Below are the code and all the weights of a small trained network. Each question names an input and a class and asks about switching units off, where a switched-off unit gives its printed mean instead of its output.

import numpy as np


def w(rows, s, z=0):
    codes = np.array(rows[::2]) - 128.0
    scale = np.full(codes.shape[1], s)
    scale[-1] = z or s
    return codes * scale


def norm(h):
    return h / np.sqrt((h * h).mean(-1, keepdims=True) + 1e-5)


def f(y):
    return np.maximum(y, 0)


def log_softmax(a):
    a = a - a.max(-1, keepdims=True)
    return a - np.log(np.exp(a).sum(-1, keepdims=True))


def net(x, mask):
    res = np.array(x, float).reshape(1, 5) / 4 @ E
    u = 0
    for l in range(3):
        y = f(norm(res) @ A[l][:, :-1].T + A[l][:, -1])
        res = res + np.where(mask[u : u + 7], y, B[l][:, -1]) @ B[l][:, :-1]
        u += 7
    return log_softmax(norm(res)[-1] @ U[:, :-1].T + U[:, -1])


A, B = {}, {}
E = w([
[107,196,118,1,58,116],'x0',
[137,130,122,136,124,127],'x1',
[191,112,185,55,95,54],'x2',
[133,210,154,134,161,146],'x3',
[131,129,125,130,127,128],'x4',
],0.0062)
A[0] = w([
[153,206,228,154,150,158,153],'L0N0',
[211,101,196,72,181,167,149],'L0N1',
[42,243,102,208,121,218,169],'L0N2',
[163,143,146,38,126,35,60],'L0N3',
[32,255,77,135,103,46,117],'L0N4',
[36,164,3,45,38,177,5],'L0N5',
[122,160,49,140,66,99,154],'L0N6',
],0.0053,0.0025)
B[0] = w([
[94,185,141,191,63,98,201],'L0N0',
[132,88,128,193,76,55,198],'L0N1',
[115,99,168,54,183,148,254],'L0N2',
[173,140,134,125,141,160,213],'L0N3',
[69,178,161,2,170,62,199],'L0N4',
[81,121,62,177,140,111,210],'L0N5',
[92,129,83,77,173,139,166],'L0N6',
],0.0082,0.0049)
A[1] = w([
[148,152,157,13,107,140,147],'L1N0',
[75,93,66,160,150,133,27],'L1N1',
[136,1,97,150,124,144,148],'L1N2',
[109,204,155,96,106,145,37],'L1N3',
[66,110,147,166,194,172,152],'L1N4',
[159,195,83,82,154,105,18],'L1N5',
[133,176,101,106,159,201,9],'L1N6',
],0.0094,0.0015)
B[1] = w([
[148,115,79,204,89,170,253],'L1N0',
[30,147,32,179,55,61,196],'L1N1',
[161,112,177,32,166,185,252],'L1N2',
[161,153,103,103,147,137,196],'L1N3',
[255,198,88,99,29,126,246],'L1N4',
[158,109,183,123,157,145,191],'L1N5',
[115,100,200,136,133,92,170],'L1N6',
],0.0067,0.0054)
A[2] = w([
[199,97,164,91,160,40,72],'L2N0',
[162,47,211,130,254,161,250],'L2N1',
[102,128,200,219,161,67,65],'L2N2',
[194,58,76,85,100,129,25],'L2N3',
[132,65,83,86,88,149,59],'L2N4',
[132,138,89,99,61,15,97],'L2N5',
[156,163,117,79,40,190,122],'L2N6',
],0.0092,0.0017)
B[2] = w([
[99,189,72,33,207,145,221],'L2N0',
[152,193,154,103,97,100,202],'L2N1',
[91,54,74,138,56,3,177],'L2N2',
[2,97,170,143,194,111,231],'L2N3',
[64,45,82,150,123,177,198],'L2N4',
[144,135,92,165,103,177,216],'L2N5',
[190,73,222,220,141,122,254],'L2N6',
],0.0084,0.0065)
U = w([
[110,18,136,184,150,182,58],'0',
[114,162,157,16,208,118,249],'1',
[233,186,176,194,105,152,239],'2',
[153,146,79,146,72,17,42],'3',
[82,130,7,106,85,155,5],'4',
],0.02,0.002)

Each question gives the input, the list of numbers given to net, and the class t.
The units are the neurons (one row each of A and B). Each row of codes is followed by its name. A weight is (code - 128) times the scale printed after its matrix; where a second scale follows, it is the last column's (A, B and U).
mask holds one flag per neuron, layer by layer. A switched-off neuron (its flag False) gives its mean, the last column of its row in B, instead of its output. The means were averaged over made-up inputs and are rounded, as every weight is.
A unit's drop is (log p(t) with every unit on - log p(t) with that unit switched off) / (log p(t) with every unit on - log p(t) with every unit switched off).
The circuit of an input: a set's keep is (log p(t) with only the set's units on - log p(t) with every unit switched off) / (log p(t) with every unit on - log p(t) with every unit switched off). Starting from the 12 units with the biggest drops (on a tie, the unit counted first), units are removed one at a time, each time the one whose removal leaves the highest keep (on an exact tie, the one counted first), for as long as the keep stays at least 0.8.
units of the circuit, in order: the units of the circuit, biggest drop first
most important unit: the unit with the biggest drop
top k neurons: the k neurons with the biggest drops, biggest first
k most important neurons of layer l: the k neurons of layer l with the biggest drops, biggest first
drop of u: that unit's drop, to one decimal
input [-2,-2,-2,4,-1], class 2: units of the circuit, in order	(L1N4)
input [4,-8,1,7,-1], class 2: 2 most important neurons of layer 1	(L1N0 L1N2)
input [0,-5,-3,4,-2], class 2: top 4 neurons	(L1N0 L1N4 L2N0 L2N3)
input [-1,4,-8,7,-2], class 2: top 2 neurons	(L1N4 L2N0)
input [3,-8,0,-2,-2], class 4: top 2 neurons	(L0N5 L2N6)
input [3,3,2,0,5], class 0: units of the circuit, in order	(L1N0 L1N4)
input [2,0,5,0,0], class 0: top 2 neurons	(L1N0 L1N4)
input [-1,-1,7,3,2], class 3: top 4 neurons	(L0N1 L1N4 L1N2 L2N2)
input [-1,-4,8,4,8], class 3: top 4 neurons	(L0N1 L1N4 L1N2 L2N2)
input [-3,-8,1,8,1], class 3: top 3 neurons	(L0N0 L2N2 L1N2)
input [-1,5,1,3,2], class 3: top 2 neurons	(L2N2 L1N4)
input [6,-3,-5,2,7], class 1: top 2 neurons	(L0N4 L0N2)
input [-7,3,3,2,3], class 3: top 2 neurons	(L0N2 L2N2)
input [-3,-1,6,0,-4], class 1: units of the circuit, in order	(L2N0)
input [1,5,4,-3,4], class 0: top 2 neurons	(L1N0 L0N5)
input [-7,1,7,1,-4], class 3: top 4 neurons	(L2N2 L0N2 L0N1 L1N4)
input [1,-1,7,-5,7], class 0: 2 most important neurons of layer 0	(L0N2 L0N5)
input [-8,-3,0,2,0], class 2: 2 most important neurons of layer 1	(L1N4 L1N2)
input [0,1,2,3,-6], class 3: drop of L0N1	0.3
input [7,7,3,-6,3], class 0: drop of L2N6	0.0
input [-8,-5,3,-2,8], class 1: most important unit	L1N2
input [7,-8,6,7,3], class 2: drop of L1N0	0.3
